Below is a small trained network, with its code and all its weights. Each question gives an input and a class and asks what happens when units are switched off, that is, made to give their printed mean instead of their output.

import numpy as np


def w(rows, s, z=0):
    codes = np.array(rows[::2]) - 128.0
    scale = np.full(codes.shape[1], s)
    scale[-1] = z or s
    return codes * scale


def norm(h):
    return h / np.sqrt((h * h).mean(-1, keepdims=True) + 1e-5)


def f(y):
    return np.maximum(y, 0)


def log_softmax(a):
    a = a - a.max(-1, keepdims=True)
    return a - np.log(np.exp(a).sum(-1, keepdims=True))


def net(x, mask):
    res = np.array(x, float).reshape(1, 5) / 4 @ E
    u = 0
    for l in range(2):
        y = f(norm(res) @ A[l][:, :-1].T + A[l][:, -1])
        res = res + np.where(mask[u : u + 11], y, B[l][:, -1]) @ B[l][:, :-1]
        u += 11
    return log_softmax(norm(res)[-1] @ U[:, :-1].T + U[:, -1])


A, B = {}, {}
E = w([
[247,165,84,87,128,149,102],'x0',
[128,127,130,128,127,127,128],'x1',
[116,166,125,127,149,19,103],'x2',
[146,174,255,81,123,157,131],'x3',
[106,179,126,183,12,141,120],'x4',
],0.0082)
A[0] = w([
[109,158,109,93,122,39,25,4],'L0N1',
[138,190,117,173,59,138,41,86],'L0N2',
[153,106,94,171,112,39,155,106],'L0N3',
[193,79,127,102,82,166,160,64],'L0N4',
[126,175,188,116,136,77,45,133],'L0N5',
[190,199,95,79,126,83,59,68],'L0N6',
[132,211,133,144,159,29,84,83],'L0N7',
[164,88,203,87,199,108,139,123],'L0N8',
[110,59,65,139,111,146,201,112],'L0N9',
[143,84,116,148,103,242,255,77],'L0N10',
[44,143,146,128,201,110,157,138],'L0N11',
],0.0085,0.0044)
B[0] = w([
[181,56,204,198,120,65,3,173],'L0N1',
[163,96,176,142,107,92,236,199],'L0N2',
[94,146,120,37,119,161,90,188],'L0N3',
[80,155,93,205,163,127,82,173],'L0N4',
[102,132,110,85,130,106,44,216],'L0N5',
[120,212,83,212,168,206,180,216],'L0N6',
[166,53,136,148,93,143,73,213],'L0N7',
[131,99,92,100,55,94,182,254],'L0N8',
[115,207,97,33,137,108,76,201],'L0N9',
[167,99,194,168,150,25,13,212],'L0N10',
[132,168,118,148,161,160,128,225],'L0N11',
],0.0068,0.0056)
A[1] = w([
[110,92,165,148,141,169,99,141],'L1N1',
[177,92,135,121,204,78,118,142],'L1N2',
[146,97,118,90,162,128,175,29],'L1N3',
[197,172,93,144,176,133,150,113],'L1N4',
[125,164,176,161,1,96,165,93],'L1N5',
[135,112,38,139,80,125,100,179],'L1N6',
[152,82,92,107,172,109,160,77],'L1N7',
[62,129,155,170,122,147,146,154],'L1N8',
[132,172,230,71,63,160,116,128],'L1N9',
[28,144,157,142,188,36,148,218],'L1N10',
[147,37,145,158,123,203,79,4],'L1N11',
],0.0099,0.0021)
B[1] = w([
[143,153,61,146,141,147,73,163],'L1N1',
[116,106,131,162,41,143,147,234],'L1N2',
[127,106,139,162,78,95,203,163],'L1N3',
[71,154,157,212,163,197,117,206],'L1N4',
[182,22,151,95,155,135,183,226],'L1N5',
[58,146,190,33,166,106,156,222],'L1N6',
[135,89,203,119,74,89,193,183],'L1N7',
[221,184,107,190,192,166,124,168],'L1N8',
[2,155,14,72,155,76,134,230],'L1N9',
[209,169,128,155,115,205,135,254],'L1N10',
[192,140,182,147,56,44,34,159],'L1N11',
],0.0081,0.0067)
U = w([
[145,118,162,149,105,87,30,75],'0',
[134,83,159,121,105,117,251,46],'1',
[130,197,126,186,183,206,135,162],'2',
[61,163,98,72,156,101,128,255],'3',
],0.015,0.00068)

Each question gives the input, the list of numbers given to net, and the class t.
The units are the neurons (one row each of A and B). Each row of codes is followed by its name. A weight is (code - 128) times the scale printed after its matrix; where a second scale follows, it is the last column's (A, B and U).
mask holds one flag per neuron, layer by layer. A switched-off neuron (its flag False) gives its mean, the last column of its row in B, instead of its output. The means were averaged over made-up inputs and are rounded, as every weight is.
A unit's drop is (log p(t) with every unit on - log p(t) with that unit switched off) / (log p(t) with every unit on - log p(t) with every unit switched off).
The circuit of an input: a set's keep is (log p(t) with only the set's units on - log p(t) with every unit switched off) / (log p(t) with every unit on - log p(t) with every unit switched off). Starting from the 12 units with the biggest drops (on a tie, the unit counted first), units are removed one at a time, each time the one whose removal leaves the highest keep (on an exact tie, the one counted first), for as long as the keep stays at least 0.8.
units of the circuit, in order: the units of the circuit, biggest drop first
most important unit: the unit with the biggest drop
k most important neurons: the k neurons with the biggest drops, biggest first
top k neurons in layer l: the k neurons of layer l with the biggest drops, biggest first
input [-8,8,5,-3,-1], class 2: units of the circuit, in order -> [L1N10]
input [-2,-1,-1,0,0], class 2: 3 most important neurons -> [L1N10; L0N7; L0N1]
input [1,3,-5,7,-2], class 3: 2 most important neurons -> [L1N9; L0N7]
input [7,-4,1,-1,-7], class 1: units of the circuit, in order -> [L1N7; L1N2]
input [-8,6,-6,4,1], class 2: 3 most important neurons -> [L1N8; L0N7; L0N1]
input [1,7,-4,-7,0], class 3: 2 most important neurons -> [L0N9; L1N6]
input [8,-2,-8,5,-4], class 0: units of the circuit, in order -> [L1N11; L0N10]
input [-6,-7,0,6,5], class 2: 3 most important neurons -> [L1N8; L0N8; L1N10]
input [8,7,3,-7,-2], class 2: 2 most important neurons -> [L0N6; L1N4]
input [-5,4,6,5,-8], class 1: units of the circuit, in order -> [L0N8; L1N10]
input [6,-6,4,-8,7], class 3: 3 most important neurons -> [L1N6; L0N3; L1N10]
input [3,-6,3,5,-4], class 3: 3 most important neurons -> [L0N5; L0N8; L1N5]
input [5,-2,0,7,-5], class 3: top 3 neurons in layer 1 -> [L1N9; L1N10; L1N5]
input [-5,0,1,-6,6], class 1: top 4 neurons in layer 0 -> [L0N2; L0N6; L0N5; L0N4]
input [-5,8,0,-6,7], class 1: most important unit -> L1N5
input [2,-8,-8,-6,2], class 0: 2 most important neurons -> [L0N10; L1N9]
input [-1,-7,-8,7,-8], class 0: units of the circuit, in order -> [L0N10; L1N11]
input [5,6,-1,-6,7], class 1: 3 most important neurons -> [L0N2; L1N5; L1N9]
input [2,5,1,-6,-7], class 1: 2 most important neurons -> [L1N7; L1N9]
input [4,-3,-4,-1,0], class 0: units of the circuit, in order -> [L0N10]
input [7,-6,5,7,1], class 2: top 3 neurons in layer 0 -> [L0N6; L0N3; L0N9]
input [-6,-2,3,8,-2], class 3: top 2 neurons in layer 0 -> [L0N6; L0N8]
